Below is a small trained network, with its code and all its weights. Each question gives an input and a class and asks what happens when units are switched off, that is, made to give their printed mean instead of their output.

import numpy as np


def w(rows, s, z=0):
    codes = np.array(rows[::2]) - 128.0
    scale = np.full(codes.shape[1], s)
    scale[-1] = z or s
    return codes * scale


def norm(h):
    return h / np.sqrt((h * h).mean(-1, keepdims=True) + 1e-5)


def f(y):
    return y / 2 * (1 + np.tanh(0.7978845608 * (y + 0.044715 * y**3)))


def log_softmax(a):
    a = a - a.max(-1, keepdims=True)
    return a - np.log(np.exp(a).sum(-1, keepdims=True))


def net(x, mask):
    res = np.array(x, float).reshape(1, 2) / 4 @ E
    u = 0
    for l in range(3):
        y = f(norm(res) @ A[l][:, :-1].T + A[l][:, -1])
        res = res + np.where(mask[u : u + 12], y, B[l][:, -1]) @ B[l][:, :-1]
        u += 12
    return log_softmax(norm(res)[-1] @ U[:, :-1].T + U[:, -1])


A, B = {}, {}
E = w([
[96,35,20,3,170],'x0',
[138,249,116,119,78],'x1',
],0.00067)
A[0] = w([
[178,211,172,139,77,11],'L0N1',
[124,144,96,118,112,163],'L0N2',
[79,60,64,47,225,139],'L0N3',
[139,121,250,168,113,142],'L0N4',
[150,199,184,198,140,112],'L0N5',
[142,205,92,60,43,98],'L0N6',
[158,138,164,108,104,133],'L0N7',
[142,100,137,134,117,66],'L0N8',
[90,206,57,20,96,122],'L0N9',
[74,104,148,119,59,114],'L0N10',
[155,205,171,175,65,95],'L0N11',
[202,204,173,140,101,115],'L0N12',
],0.0024,0.0011)
B[0] = w([
[118,68,147,157,106,138],'L0N1',
[140,162,142,123,129,148],'L0N2',
[133,161,132,208,41,250],'L0N3',
[166,199,106,86,157,188],'L0N4',
[192,144,138,128,92,184],'L0N5',
[96,133,151,42,170,166],'L0N6',
[111,143,113,131,118,133],'L0N7',
[117,93,120,117,151,105],'L0N8',
[142,200,124,132,250,207],'L0N9',
[144,113,117,136,144,122],'L0N10',
[130,117,111,134,75,183],'L0N11',
[99,130,117,123,93,170],'L0N12',
],0.0021,0.0013)
A[1] = w([
[139,97,128,106,141,152],'L1N1',
[119,153,174,125,5,75],'L1N2',
[91,44,136,162,88,112],'L1N3',
[131,149,147,126,31,57],'L1N4',
[106,116,123,158,116,44],'L1N5',
[126,158,92,178,120,18],'L1N6',
[145,147,145,166,164,59],'L1N7',
[144,196,109,62,175,188],'L1N8',
[131,146,88,96,161,99],'L1N9',
[48,54,72,76,227,255],'L1N10',
[99,155,155,182,161,109],'L1N11',
[157,140,114,162,142,9],'L1N12',
],0.0028,0.00058)
B[1] = w([
[149,207,176,135,145,118],'L1N1',
[154,147,189,191,99,216],'L1N2',
[94,156,236,5,127,155],'L1N3',
[170,125,140,134,52,178],'L1N4',
[136,123,147,38,91,111],'L1N5',
[75,77,61,58,73,137],'L1N6',
[63,24,58,106,179,129],'L1N7',
[16,89,175,207,123,218],'L1N8',
[76,115,112,207,84,138],'L1N9',
[163,232,157,170,17,255],'L1N10',
[117,66,61,59,128,143],'L1N11',
[44,75,100,94,131,118],'L1N12',
],0.0014,0.0009)
A[2] = w([
[156,54,172,115,99,64],'L2N1',
[123,158,163,158,241,205],'L2N2',
[63,112,183,118,123,107],'L2N3',
[118,138,69,92,88,164],'L2N4',
[110,126,85,131,163,148],'L2N5',
[116,90,95,81,165,63],'L2N6',
[113,217,135,63,118,147],'L2N7',
[106,161,86,121,82,86],'L2N8',
[143,72,108,106,62,183],'L2N9',
[194,88,127,127,253,3],'L2N10',
[123,124,79,59,180,143],'L2N11',
[182,148,117,140,107,22],'L2N12',
],0.0036,0.00073)
B[2] = w([
[28,177,55,126,132,203],'L2N1',
[130,123,159,27,113,179],'L2N2',
[196,195,54,156,205,116],'L2N3',
[248,67,179,156,145,195],'L2N4',
[123,120,127,101,69,104],'L2N5',
[156,166,143,177,142,30],'L2N6',
[94,45,161,101,188,255],'L2N7',
[167,26,107,117,185,218],'L2N8',
[108,165,209,56,215,247],'L2N9',
[194,36,150,120,161,45],'L2N10',
[123,137,213,191,76,69],'L2N11',
[96,150,184,177,153,167],'L2N12',
],0.0018,0.00076)
U = w([
[77,101,13,199,83,108],'0',
[158,108,116,90,67,1],'1',
[204,238,245,227,3,187],'2',
[208,36,71,183,73,95],'3',
[230,17,229,45,199,146],'4',
[20,216,139,21,212,188],'5',
],0.0074,0.0068)

Each question gives the input, the list of numbers given to net, and the class t.
The units are the neurons (one row each of A and B). Each row of codes is followed by its name. A weight is (code - 128) times the scale printed after its matrix; where a second scale follows, it is the last column's (A, B and U).
mask holds one flag per neuron, layer by layer. A switched-off neuron (its flag False) gives its mean, the last column of its row in B, instead of its output. The means were averaged over made-up inputs and are rounded, as every weight is.
A unit's drop is (log p(t) with every unit on - log p(t) with that unit switched off) / (log p(t) with every unit on - log p(t) with every unit switched off).
The circuit of an input: a set's keep is (log p(t) with only the set's units on - log p(t) with every unit switched off) / (log p(t) with every unit on - log p(t) with every unit switched off). Starting from the 12 units with the biggest drops (on a tie, the unit counted first), units are removed one at a time, each time the one whose removal leaves the highest keep (on an exact tie, the one counted first), for as long as the keep stays at least 0.8.
circuit, biggest first: the units of the circuit, biggest drop first
unit that matters most: the unit with the biggest drop
top k neurons: the k neurons with the biggest drops, biggest first
k most important neurons of layer l: the k neurons of layer l with the biggest drops, biggest first
input [0,5], class 5: circuit, biggest first : (L0N3)
input [6,-1], class 3: circuit, biggest first : (L0N3; L2N4)
input [-3,-6], class 4: top 4 neurons : (L2N10; L0N3; L0N4; L1N10)
input [4,-5], class 5: circuit, biggest first : (L1N3; L2N9; L2N1; L0N3)
input [7,0], class 3: 3 most important neurons of layer 2 : (L2N8; L2N4; L2N1)
input [1,0], class 3: top 2 neurons : (L0N3; L0N9)
input [-6,-7], class 4: top 3 neurons : (L0N3; L1N10; L2N10)
input [3,1], class 0: top 2 neurons : (L0N9; L0N3)
input [-2,-4], class 4: top 3 neurons : (L0N3; L2N10; L0N4)
input [7,-7], class 5: top 3 neurons : (L2N9; L1N3; L0N3)
input [7,-1], class 3: 4 most important neurons of layer 0 : (L0N3; L0N1; L0N9; L0N11)
input [5,-8], class 5: top 2 neurons : (L2N9; L1N3)
input [-5,-8], class 4: top 4 neurons : (L2N10; L0N3; L0N4; L1N10)
input [7,3], class 0: top 2 neurons : (L0N3; L0N9)
input [7,4], class 0: top 2 neurons : (L0N3; L2N9)
input [-1,-8], class 5: top 3 neurons : (L0N9; L2N1; L1N3)
input [8,2], class 0: top 4 neurons : (L0N3; L0N9; L1N8; L1N9)
input [4,-1], class 4: 2 most important neurons of layer 1 : (L1N3; L1N8)
input [5,-1], class 3: 2 most important neurons of layer 1 : (L1N9; L1N11)
input [0,0], class 0: 2 most important neurons of layer 0 : (L0N1; L0N3)
input [-7,-8], class 4: 3 most important neurons of layer 0 : (L0N3; L0N4; L0N8)
input [7,-8], class 5: 3 most important neurons of layer 2 : (L2N9; L2N1; L2N7)
input [0,-8], class 5: most important neuron of layer 2 : (L2N1)
input [2,-7], class 5: unit that matters most : L1N3
